Below is a small trained network, with its code and all its weights. Each question gives an input and a class and asks what happens when units are switched off, that is, made to give their printed mean instead of their output.

import numpy as np


def w(rows, s, z=0):
    codes = np.array(rows[::2]) - 128.0
    scale = np.full(codes.shape[1], s)
    scale[-1] = z or s
    return codes * scale


def norm(h):
    return h / np.sqrt((h * h).mean(-1, keepdims=True) + 1e-5)


def f(y):
    return np.maximum(y, 0)


def log_softmax(a):
    a = a - a.max(-1, keepdims=True)
    return a - np.log(np.exp(a).sum(-1, keepdims=True))


def net(x, mask):
    res = np.array(x, float).reshape(1, 5) / 4 @ E
    u = 0
    for l in range(2):
        y = f(norm(res) @ A[l][:, :-1].T + A[l][:, -1])
        res = res + np.where(mask[u : u + 8], y, B[l][:, -1]) @ B[l][:, :-1]
        u += 8
    return log_softmax(norm(res)[-1] @ U[:, :-1].T + U[:, -1])


A, B = {}, {}
E = w([
[175,48,91,54,73],'x0',
[54,107,142,201,82],'x1',
[83,139,150,89,160],'x2',
[160,172,101,187,195],'x3',
[103,117,83,126,255],'x4',
],0.008)
A[0] = w([
[198,85,159,165,83,109],'L0N0',
[170,174,137,68,223,220],'L0N1',
[120,196,187,83,169,162],'L0N2',
[215,120,180,103,2,115],'L0N3',
[153,137,11,160,206,255],'L0N4',
[207,187,116,171,164,199],'L0N5',
[195,88,78,149,206,176],'L0N6',
[140,199,148,228,111,87],'L0N7',
],0.0089,0.0037)
B[0] = w([
[103,165,151,109,114,184],'L0N0',
[98,47,87,204,249,234],'L0N1',
[151,21,114,150,177,190],'L0N2',
[132,135,130,122,176,253],'L0N3',
[189,172,109,130,156,243],'L0N4',
[188,72,120,38,149,205],'L0N5',
[134,136,56,158,123,204],'L0N6',
[119,133,202,142,118,199],'L0N7',
],0.012,0.0068)
A[1] = w([
[46,150,82,79,244,102],'L1N0',
[178,152,80,72,63,160],'L1N1',
[123,40,122,162,39,155],'L1N2',
[68,209,197,159,114,240],'L1N3',
[170,96,156,68,43,137],'L1N4',
[178,196,139,122,142,102],'L1N5',
[254,38,63,137,223,255],'L1N6',
[34,35,157,51,138,114],'L1N7',
],0.0097,0.0031)
B[1] = w([
[156,146,83,118,176,176],'L1N0',
[102,218,117,111,106,147],'L1N1',
[140,212,121,123,150,150],'L1N2',
[197,124,146,155,128,165],'L1N3',
[63,164,127,142,173,158],'L1N4',
[81,81,162,84,125,140],'L1N5',
[111,103,105,129,73,250],'L1N6',
[83,150,150,6,153,164],'L1N7',
],0.011,0.016)
U = w([
[79,45,160,98,87,4],'0',
[122,120,77,140,9,29],'1',
[61,196,160,52,115,166],'2',
[140,166,204,202,86,125],'3',
[137,77,54,145,174,204],'4',
],0.016,0.0041)

Each question gives the input, the list of numbers given to net, and the class t.
The units are the neurons (one row each of A and B). Each row of codes is followed by its name. A weight is (code - 128) times the scale printed after its matrix; where a second scale follows, it is the last column's (A, B and U).
mask holds one flag per neuron, layer by layer. A switched-off neuron (its flag False) gives its mean, the last column of its row in B, instead of its output. The means were averaged over made-up inputs and are rounded, as every weight is.
A unit's drop is (log p(t) with every unit on - log p(t) with that unit switched off) / (log p(t) with every unit on - log p(t) with every unit switched off).
The circuit of an input: a set's keep is (log p(t) with only the set's units on - log p(t) with every unit switched off) / (log p(t) with every unit on - log p(t) with every unit switched off). Starting from the 12 units with the biggest drops (on a tie, the unit counted first), units are removed one at a time, each time the one whose removal leaves the highest keep (on an exact tie, the one counted first), for as long as the keep stays at least 0.8.
circuit, biggest first: the units of the circuit, biggest drop first
k most important neurons: the k neurons with the biggest drops, biggest first
k most important neurons of layer l: the k neurons of layer l with the biggest drops, biggest first
drop when u is switched off: that unit's drop, to one decimal
input [-4,7,6,-4,2], class 2: circuit, biggest first -> [L0N1]
input [5,1,-1,-1,2], class 1: circuit, biggest first -> [L0N1; L1N6]
input [-3,-2,-8,7,-5], class 2: 3 most important neurons -> [L0N5; L0N1; L0N2]
input [-1,6,1,3,3], class 3: 2 most important neurons of layer 0 -> [L0N7; L0N1]
input [1,4,2,5,-1], class 3: circuit, biggest first -> [L0N7; L0N1]
input [2,-3,-8,6,-8], class 2: 2 most important neurons -> [L0N1; L0N0]
input [4,1,-2,8,-5], class 1: 2 most important neurons of layer 0 -> [L0N6; L0N3]
input [-6,-1,8,-2,-7], class 0: 3 most important neurons of layer 0 -> [L0N2; L0N4; L0N6]
input [3,7,-7,-1,1], class 3: 3 most important neurons -> [L0N5; L0N2; L0N1]
input [-1,7,-7,5,3], class 1: 3 most important neurons -> [L0N1; L0N5; L1N6]
input [-5,8,7,-3,-6], class 3: 2 most important neurons -> [L1N3; L0N5]
input [5,0,-4,-1,3], class 1: 2 most important neurons -> [L0N1; L1N6]
input [4,4,-8,3,-2], class 2: 2 most important neurons -> [L0N1; L0N0]
input [1,4,-1,8,-7], class 3: circuit, biggest first -> [L0N7]
input [5,3,-8,-3,3], class 1: 2 most important neurons of layer 1 -> [L1N7; L1N6]
input [8,-3,2,4,-4], class 1: 3 most important neurons of layer 1 -> [L1N6; L1N7; L1N1]
input [-3,1,-5,-5,0], class 3: 2 most important neurons of layer 0 -> [L0N5; L0N1]
input [0,8,-7,4,5], class 1: 2 most important neurons of layer 0 -> [L0N1; L0N3]
input [8,-3,-3,3,1], class 1: drop when L1N1 is switched off -> 0.1
input [8,4,2,4,0], class 1: most important neuron -> [L0N1]
input [-3,0,-3,0,-4], class 3: drop when L1N7 is switched off -> 0.1
input [7,8,-6,4,3], class 1: drop when L0N1 is switched off -> 0.2
input [-3,-2,-1,4,-6], class 0: drop when L0N5 is switched off -> 0.5
